Here is a tiny trained network, its code and every weight. The questions are about switching its units off for an input and a class, where a switched-off unit gives its printed mean instead of its output.

import numpy as np


def w(rows, s, z=0):
    codes = np.array(rows[::2]) - 128.0
    scale = np.full(codes.shape[1], s)
    scale[-1] = z or s
    return codes * scale


def f(y):
    return np.maximum(y, 0)


def log_softmax(a):
    a = a - a.max(-1, keepdims=True)
    return a - np.log(np.exp(a).sum(-1, keepdims=True))


def net(x, mask):
    res = np.array(x, float).reshape(1, 8) / 4 @ E
    y = f(res @ A[0][:, :-1].T + A[0][:, -1])
    res = res + np.where(mask, y, B[0][:, -1]) @ B[0][:, :-1]
    return log_softmax(res[-1] @ U[:, :-1].T + U[:, -1])


A, B = {}, {}
E = w([
[25,184,12],'x0',
[129,130,128],'x1',
[131,126,127],'x2',
[131,124,125],'x3',
[129,127,129],'x4',
[125,130,127],'x5',
[180,53,26],'x6',
[255,244,86],'x7',
],0.0064)
A[0] = w([
[93,92,136,38],'N1',
[152,97,192,97],'N2',
[167,165,120,60],'N3',
[181,67,136,120],'N4',
[160,156,110,67],'N5',
[156,113,152,76],'N6',
[80,56,122,84],'N7',
[133,121,137,89],'N8',
[105,135,103,90],'N9',
[206,199,100,7],'N10',
[96,183,185,48],'N11',
[91,82,142,56],'N12',
[181,95,199,42],'N13',
[76,206,152,115],'N14',
[178,203,100,10],'N15',
[66,172,66,17],'N16',
[142,99,133,52],'N17',
[57,224,226,13],'N18',
[82,182,202,142],'N19',
[68,180,48,26],'N20',
[174,59,54,27],'N21',
[68,47,142,41],'N22',
[159,89,179,74],'N23',
[176,87,178,30],'N24',
[88,87,137,25],'N25',
[249,33,159,97],'N26',
[73,178,164,137],'N27',
[191,169,104,255],'N28',
[90,186,186,43],'N29',
[155,69,58,68],'N30',
[161,85,97,94],'N31',
[66,83,148,57],'N32',
[74,44,137,36],'N33',
[54,46,142,45],'N34',
[195,183,107,28],'N35',
[149,71,6,173],'N36',
[170,95,180,51],'N37',
[89,77,141,55],'N38',
[117,226,193,102],'N39',
[163,23,40,36],'N40',
[235,136,220,126],'N41',
[167,172,117,27],'N42',
[98,77,143,76],'N43',
],0.011)
B[0] = w([
[108,184,156,130],'N1',
[114,164,59,154],'N2',
[150,188,157,135],'N3',
[100,138,125,157],'N4',
[114,157,159,133],'N5',
[132,139,112,131],'N6',
[140,175,157,151],'N7',
[119,118,124,128],'N8',
[139,141,104,132],'N9',
[123,254,204,146],'N10',
[177,138,121,138],'N11',
[127,197,166,136],'N12',
[130,162,55,147],'N13',
[162,86,121,166],'N14',
[118,192,169,140],'N15',
[105,188,24,140],'N16',
[101,151,126,128],'N17',
[224,140,111,155],'N18',
[160,88,113,186],'N19',
[113,141,18,148],'N20',
[249,119,115,139],'N21',
[130,204,161,149],'N22',
[125,137,96,144],'N23',
[104,171,55,136],'N24',
[102,189,169,130],'N25',
[106,151,90,184],'N26',
[151,90,125,172],'N27',
[60,91,184,254],'N28',
[185,124,139,139],'N29',
[179,129,129,142],'N30',
[148,125,142,139],'N31',
[148,190,143,146],'N32',
[118,182,171,145],'N33',
[145,180,139,155],'N34',
[116,224,194,142],'N35',
[148,94,162,199],'N36',
[124,164,53,140],'N37',
[133,176,139,137],'N38',
[168,94,110,171],'N39',
[206,113,130,147],'N40',
[97,107,72,202],'N41',
[119,169,160,131],'N42',
[126,163,133,141],'N43',
],0.0087,0.012)
U = w([
[117,108,129,227],'0',
[127,205,171,41],'1',
[116,99,120,202],'2',
[110,146,1,10],'3',
[117,88,137,183],'4',
[247,81,119,11],'5',
[101,88,136,161],'6',
[98,81,139,151],'7',
],0.013)

Each question gives the input, the list of numbers given to net, and the class t.
The units are the neurons (one row each of A and B). Each row of codes is followed by its name. A weight is (code - 128) times the scale printed after its matrix; where a second scale follows, it is the last column's (A, B and U).
mask holds one flag per neuron, in row order. A switched-off neuron (its flag False) gives its mean, the last column of its row in B, instead of its output. The means were averaged over made-up inputs and are rounded, as every weight is.
A unit's drop is (log p(t) with every unit on - log p(t) with that unit switched off) / (log p(t) with every unit on - log p(t) with every unit switched off).
The circuit of an input: a set's keep is (log p(t) with only the set's units on - log p(t) with every unit switched off) / (log p(t) with every unit on - log p(t) with every unit switched off). Starting from the 12 units with the biggest drops (on a tie, the unit counted first), units are removed one at a time, each time the one whose removal leaves the highest keep (on an exact tie, the one counted first), for as long as the keep stays at least 0.8.
circuit, biggest first: the units of the circuit, biggest drop first
unit that matters most: the unit with the biggest drop
top k neurons: the k neurons with the biggest drops, biggest first
drop when u is switched off: that unit's drop, to one decimal
input [-8,-5,-4,2,6,-6,-6,6], class 3: circuit, biggest first : (N41, N13, N2)
input [-7,1,-3,-1,-6,6,4,8], class 1: circuit, biggest first : (N10, N35)
input [-1,5,-1,-5,-1,1,8,-5], class 5: circuit, biggest first : (N40, N21)
input [8,4,4,-1,5,4,-8,4], class 3: circuit, biggest first : (N20)
input [5,-5,4,-2,-5,-3,3,7], class 1: circuit, biggest first : (N10, N35)
input [-3,1,5,-8,-8,5,8,-7], class 5: circuit, biggest first : (N40, N28)
input [-5,-3,7,-6,-2,-3,-8,-5], class 5: circuit, biggest first : (N18, N28, N19)
input [3,2,-7,-5,7,-7,-8,6], class 5: circuit, biggest first : (N18, N39, N14)
input [8,-4,1,-6,4,-3,-2,-4], class 3: circuit, biggest first : (N20, N16)
input [-8,0,-3,-2,4,-5,-7,7], class 3: top 2 neurons : (N41, N13)
input [-6,3,1,5,-1,-1,5,0], class 3: top 2 neurons : (N26, N41)
input [1,-4,-4,-4,5,-2,5,7], class 1: top 2 neurons : (N10, N35)
input [-7,-6,2,2,-1,6,-5,-4], class 3: drop when N2 is switched off : 0.2
input [-7,7,5,6,-5,-1,4,-2], class 3: unit that matters most : N26
input [7,0,-1,-6,-7,-4,-8,-1], class 5: drop when N28 is switched off : 0.1
input [-2,-3,-7,-3,7,-6,1,-7], class 1: drop when N22 is switched off : 0.1
